Below are the code and all the weights of a small trained network. Each question names an input and a target symbol and asks about switching units off, where a switched-off unit gives its printed mean instead of its output.

import numpy as np


def w(rows, s, z=0):
    codes = np.array(rows[::2]) - 128.0
    scale = np.full(codes.shape[1], s)
    scale[-1] = z or s
    return codes * scale


def norm(h):
    return h / np.sqrt((h * h).mean(-1, keepdims=True) + 1e-5)


def f(y):
    return y / 2 * (1 + np.tanh(0.7978845608 * (y + 0.044715 * y**3)))


def softmax(a):
    e = np.exp(a - a.max(-1, keepdims=True))
    return e / e.sum(-1, keepdims=True)


def log_softmax(a):
    a = a - a.max(-1, keepdims=True)
    return a - np.log(np.exp(a).sum(-1, keepdims=True))


def net(x, mask):
    ids = ['βγδζλμπσω'.index(c) for c in x.split()]
    T = len(ids)
    res = E[ids] + P[:T]
    u = 0
    for l in range(2):
        r = norm(res)
        for j in range(3):
            rows = slice(2 * j, 2 * j + 2)
            q, k, v = (r @ M[l][rows].T for M in (Q, K, V))
            z = softmax(np.where(np.tri(T) > 0, q @ k.T / 2**0.5, -1e9)) @ v
            o = O[l][rows]
            res = res + np.where(mask[u + j], z, o[:, -1]) @ o[:, :-1]
        u += 3
        y = f(norm(res) @ A[l][:, :-1].T + A[l][:, -1])
        res = res + np.where(mask[u : u + 12], y, B[l][:, -1]) @ B[l][:, :-1]
        u += 12
    return log_softmax(norm(res)[-1] @ U[:, :-1].T + U[:, -1])


Q, K, V, O, A, B = {}, {}, {}, {}, {}, {}
E = w([
[196,91,46,161,21,83,136,3,165,133],'β',
[135,172,185,167,146,163,105,124,56,116],'γ',
[160,142,198,60,112,94,185,132,90,152],'δ',
[141,131,116,102,89,107,95,219,135,46],'ζ',
[110,168,86,176,137,78,73,182,171,218],'λ',
[123,110,198,149,155,77,231,135,133,90],'μ',
[150,134,166,96,173,180,228,157,153,113],'π',
[148,138,249,93,151,148,167,159,186,141],'σ',
[68,200,183,147,100,134,254,162,148,88],'ω',
],0.0021)
P = w([
[9,107,130,61,153,101,71,104,111,133],'0',
[163,152,173,112,136,125,207,188,155,125],'1',
[156,141,155,135,129,134,217,190,141,134],'2',
[162,137,161,153,125,169,210,198,152,133],'3',
[159,132,156,166,115,169,209,201,150,137],'4',
[153,121,143,170,125,186,204,187,151,142],'5',
[164,116,131,172,122,191,230,186,131,147],'6',
],0.0014)
Q[0] = w([
[161,114,1,233,86,40,46,45,107,180],'0.h1',
[66,195,123,90,207,83,24,223,90,156],'0.h1',
[75,179,151,170,173,148,79,178,138,92],'0.h2',
[214,38,70,191,53,121,146,48,114,165],'0.h2',
[225,72,44,167,51,131,39,46,98,13],'0.h3',
[130,131,241,156,217,248,143,255,2,17],'0.h3',
],0.0039)
K[0] = w([
[62,131,146,38,174,100,165,57,184,157],'0.h1',
[161,157,165,110,119,118,223,198,197,140],'0.h1',
[128,170,128,186,143,129,134,177,203,176],'0.h2',
[110,48,105,76,144,110,96,55,71,99],'0.h2',
[46,107,153,33,147,69,88,70,113,55],'0.h3',
[253,84,100,208,41,194,176,40,122,104],'0.h3',
],0.0043)
V[0] = w([
[91,152,161,195,161,53,48,61,103,189],'0.h1',
[189,135,63,106,7,117,124,116,202,107],'0.h1',
[41,100,147,29,215,120,106,37,77,131],'0.h2',
[65,185,141,136,160,136,74,184,54,224],'0.h2',
[114,175,100,219,113,164,171,88,28,95],'0.h3',
[178,79,63,129,50,20,116,57,126,179],'0.h3',
],0.0017)
O[0] = w([
[252,165,189,143,109,133,93,219,108,105,40],'0.h1',
[104,87,94,106,41,218,47,96,122,154,84],'0.h1',
[116,169,93,139,166,75,206,51,221,117,72],'0.h2',
[145,191,34,119,109,128,152,105,146,41,135],'0.h2',
[211,218,145,167,109,150,99,62,131,207,108],'0.h3',
[150,121,83,87,89,116,211,185,196,195,7],'0.h3',
],0.002)
A[0] = w([
[157,115,135,127,57,95,109,63,93,132,181],'0.n1',
[140,220,142,99,109,172,104,213,108,139,72],'0.n2',
[171,253,163,128,206,50,82,104,167,94,130],'0.n3',
[47,123,87,101,133,45,141,109,172,95,115],'0.n4',
[113,157,184,147,224,87,55,75,97,99,120],'0.n5',
[114,69,79,66,60,110,75,132,173,171,165],'0.n6',
[43,110,87,70,251,161,100,89,92,125,78],'0.n7',
[95,141,205,98,150,165,199,165,145,91,192],'0.n8',
[86,106,56,57,51,135,87,128,139,133,152],'0.n9',
[189,130,179,176,97,81,136,106,151,154,170],'0.n10',
[148,165,110,163,193,88,139,118,110,143,249],'0.n11',
[114,118,57,86,93,144,74,205,105,188,169],'0.n12',
],0.0025,0.0019)
B[0] = w([
[92,143,169,117,183,138,91,185,91,183,118],'0.n1',
[77,30,120,178,131,102,126,49,158,75,142],'0.n2',
[78,55,181,145,146,125,111,187,81,176,137],'0.n3',
[175,91,198,200,124,150,193,165,78,161,131],'0.n4',
[177,184,200,190,89,165,228,136,97,194,126],'0.n5',
[105,149,191,172,153,188,176,162,65,130,113],'0.n6',
[211,170,104,40,132,205,188,179,189,107,112],'0.n7',
[70,145,183,123,196,102,150,131,89,154,253],'0.n8',
[135,116,181,194,198,146,198,174,106,122,112],'0.n9',
[104,131,122,99,203,239,95,175,80,141,147],'0.n10',
[98,77,228,112,147,255,184,165,104,125,166],'0.n11',
[130,135,212,163,156,184,240,72,172,125,129],'0.n12',
],0.002,0.004)
Q[1] = w([
[162,123,216,220,138,207,228,160,63,206],'1.h1',
[119,163,78,47,108,28,21,83,97,58],'1.h1',
[215,108,57,183,43,171,135,165,154,208],'1.h2',
[164,193,53,58,147,20,56,66,213,99],'1.h2',
[94,158,225,182,185,197,224,181,61,209],'1.h3',
[20,113,231,125,181,187,254,219,91,200],'1.h3',
],0.0047)
K[1] = w([
[248,104,32,240,36,208,43,55,107,121],'1.h1',
[20,194,254,25,251,89,138,164,111,94],'1.h1',
[93,102,91,75,139,73,203,6,126,222],'1.h2',
[9,194,242,16,222,94,207,209,186,106],'1.h2',
[226,132,36,222,44,171,72,85,100,158],'1.h3',
[215,77,3,243,8,185,66,125,156,121],'1.h3',
],0.0041)
V[1] = w([
[215,188,135,165,157,103,114,74,57,80],'1.h1',
[241,158,129,98,83,146,140,222,110,169],'1.h1',
[133,182,147,133,151,138,109,17,189,215],'1.h2',
[145,63,128,113,111,200,43,123,19,166],'1.h2',
[118,156,108,68,133,103,100,68,66,3],'1.h3',
[124,206,150,117,148,215,132,172,114,187],'1.h3',
],0.003)
O[1] = w([
[206,96,103,158,197,181,212,72,114,35,69],'1.h1',
[255,165,121,83,78,200,161,165,104,86,83],'1.h1',
[166,189,208,156,147,96,242,36,203,171,25],'1.h2',
[131,141,155,129,190,117,156,218,27,140,62],'1.h2',
[26,80,174,83,143,188,148,114,97,58,4],'1.h3',
[147,228,186,136,162,122,117,174,140,138,202],'1.h3',
],0.003,0.0027)
A[1] = w([
[189,192,143,134,145,82,178,76,159,137,175],'1.n1',
[91,143,105,74,22,69,153,9,131,165,46],'1.n2',
[32,32,16,54,146,182,4,130,75,15,2],'1.n3',
[85,45,70,159,64,140,149,52,222,155,75],'1.n4',
[89,73,158,186,151,49,181,80,121,113,166],'1.n5',
[55,132,102,62,196,93,138,49,125,135,142],'1.n6',
[179,225,55,134,102,5,19,177,168,237,16],'1.n7',
[163,49,13,147,55,102,135,105,90,190,74],'1.n8',
[151,100,57,163,70,164,177,191,109,136,49],'1.n9',
[219,106,74,93,124,120,182,157,133,175,151],'1.n10',
[174,99,140,111,139,164,136,172,177,174,131],'1.n11',
[96,113,60,184,83,137,166,175,86,153,55],'1.n12',
],0.0036,0.0021)
B[1] = w([
[120,84,127,168,129,254,71,168,123,153,166],'1.n1',
[124,231,169,106,45,108,137,240,41,77,110],'1.n2',
[35,9,99,165,84,249,97,243,143,100,213],'1.n3',
[86,203,115,172,137,67,149,148,68,65,117],'1.n4',
[161,78,66,115,94,82,88,94,77,152,178],'1.n5',
[234,136,46,122,56,182,79,154,167,106,159],'1.n6',
[168,158,29,174,163,103,185,250,204,237,251],'1.n7',
[57,154,248,167,164,97,142,108,133,178,113],'1.n8',
[111,98,157,31,75,95,7,100,143,180,118],'1.n9',
[57,148,150,178,35,110,69,89,177,121,138],'1.n10',
[55,178,114,116,74,97,76,82,84,92,143],'1.n11',
[143,103,205,41,184,113,69,127,191,170,129],'1.n12',
],0.0028,0.0035)
U = w([
[164,117,180,193,36,200,84,48,166,166,4],'β',
[167,193,206,181,246,168,187,158,10,78,178],'γ',
[235,181,105,3,25,122,50,193,52,94,61],'δ',
[34,26,95,136,105,221,63,219,90,97,187],'ζ',
[153,175,37,197,182,72,134,242,193,220,155],'λ',
[160,15,29,179,176,16,185,38,79,128,127],'μ',
[199,159,27,138,161,238,175,45,250,35,156],'π',
[75,116,240,42,201,69,34,81,208,173,73],'σ',
[4,236,130,195,62,49,152,88,91,55,116],'ω',
],0.0041,0.0012)

Each question gives the input, a string of symbols that net reads in full, and the target symbol t.
The units are the heads (2 rows each of Q, K, V and O) and the neurons (one row each of A and B). Each row of codes is followed by its name. A weight is (code - 128) times the scale printed after its matrix; where a second scale follows, it is the last column's (O, A, B and U).
mask holds one flag per unit, layer by layer, with each layer's heads first. A switched-off unit (its flag False) gives its mean, the last column of its rows in O or B, instead of its output. The means were averaged over made-up inputs and are rounded, as every weight is.
A unit's drop is (log p(t) with every unit on - log p(t) with that unit switched off) / (log p(t) with every unit on - log p(t) with every unit switched off).
The circuit of an input: a set's keep is (log p(t) with only the set's units on - log p(t) with every unit switched off) / (log p(t) with every unit on - log p(t) with every unit switched off). Starting from the 12 units with the biggest drops (on a tie, the unit counted first), units are removed one at a time, each time the one whose removal leaves the highest keep (on an exact tie, the one counted first), for as long as the keep stays at least 0.8.
units of the circuit, in order: the units of the circuit, biggest drop first
most important unit: the unit with the biggest drop
k most important neurons: the k neurons with the biggest drops, biggest first
k most important neurons of layer l: the k neurons of layer l with the biggest drops, biggest first
heads that matter: for each layer, one digit per head in row order, 1 if its drop is at least 0.15 and else 0, layers parted by /
input σ σ σ, target σ: units of the circuit, in order : (1.n7; 0.h3; 1.n3)
input δ β σ ζ δ σ λ, target ω: units of the circuit, in order : (1.n4; 1.h2; 1.h3; 1.n7)
input γ ω γ λ β λ, target π: heads that matter : 110 / 100
input σ π ζ ω μ β, target ζ: heads that matter : 001 / 001
input σ β δ, target ζ: units of the circuit, in order : (1.h3)
input λ μ β ζ, target δ: heads that matter : 101 / 110
input δ ω μ β ω σ σ, target ω: 2 most important neurons : (1.n4; 0.n5)
input σ β δ λ λ, target ζ: 2 most important neurons : (0.n8; 0.n12)
input σ ω μ, target μ: units of the circuit, in order : (1.n5; 1.n3; 1.n7)
input σ γ σ ζ π β, target ζ: units of the circuit, in order : (0.h3; 1.n3; 1.h3)
input ω δ δ, target δ: heads that matter : 000 / 011
input π δ β, target μ: heads that matter : 011 / 110
input μ β β, target β: 4 most important neurons of layer 0 : (0.n8; 0.n2; 0.n3; 0.n5)
input μ μ π, target π: 3 most important neurons : (1.n6; 1.n7; 1.n3)
input μ μ δ π ζ β, target β: 4 most important neurons : (0.n2; 0.n10; 0.n8; 0.n1)
input ζ π δ γ ζ π σ, target ζ: most important unit : 0.n11
input λ ζ μ, target ζ: heads that matter : 010 / 010
input π σ π, target π: 2 most important neurons of layer 0 : (0.n7; 0.n2)
input σ λ σ γ ω, target γ: heads that matter : 001 / 000
input ζ ω ω σ ζ μ β, target σ: heads that matter : 001 / 010
input λ σ γ ω δ λ γ, target γ: most important unit : 0.h3
input σ δ π μ σ σ, target σ: heads that matter : 001 / 001
input γ δ δ, target γ: 2 most important neurons of layer 1 : (1.n7; 1.n3)
input σ γ ω, target γ: heads that matter : 000 / 000
input π σ δ λ γ μ β, target μ: 3 most important neurons of layer 1 : (1.n5; 1.n3; 1.n7)
input δ β λ ω μ δ, target ω: heads that matter : 011 / 011
input ω ω ω σ β ζ, target γ: most important unit : 1.h2
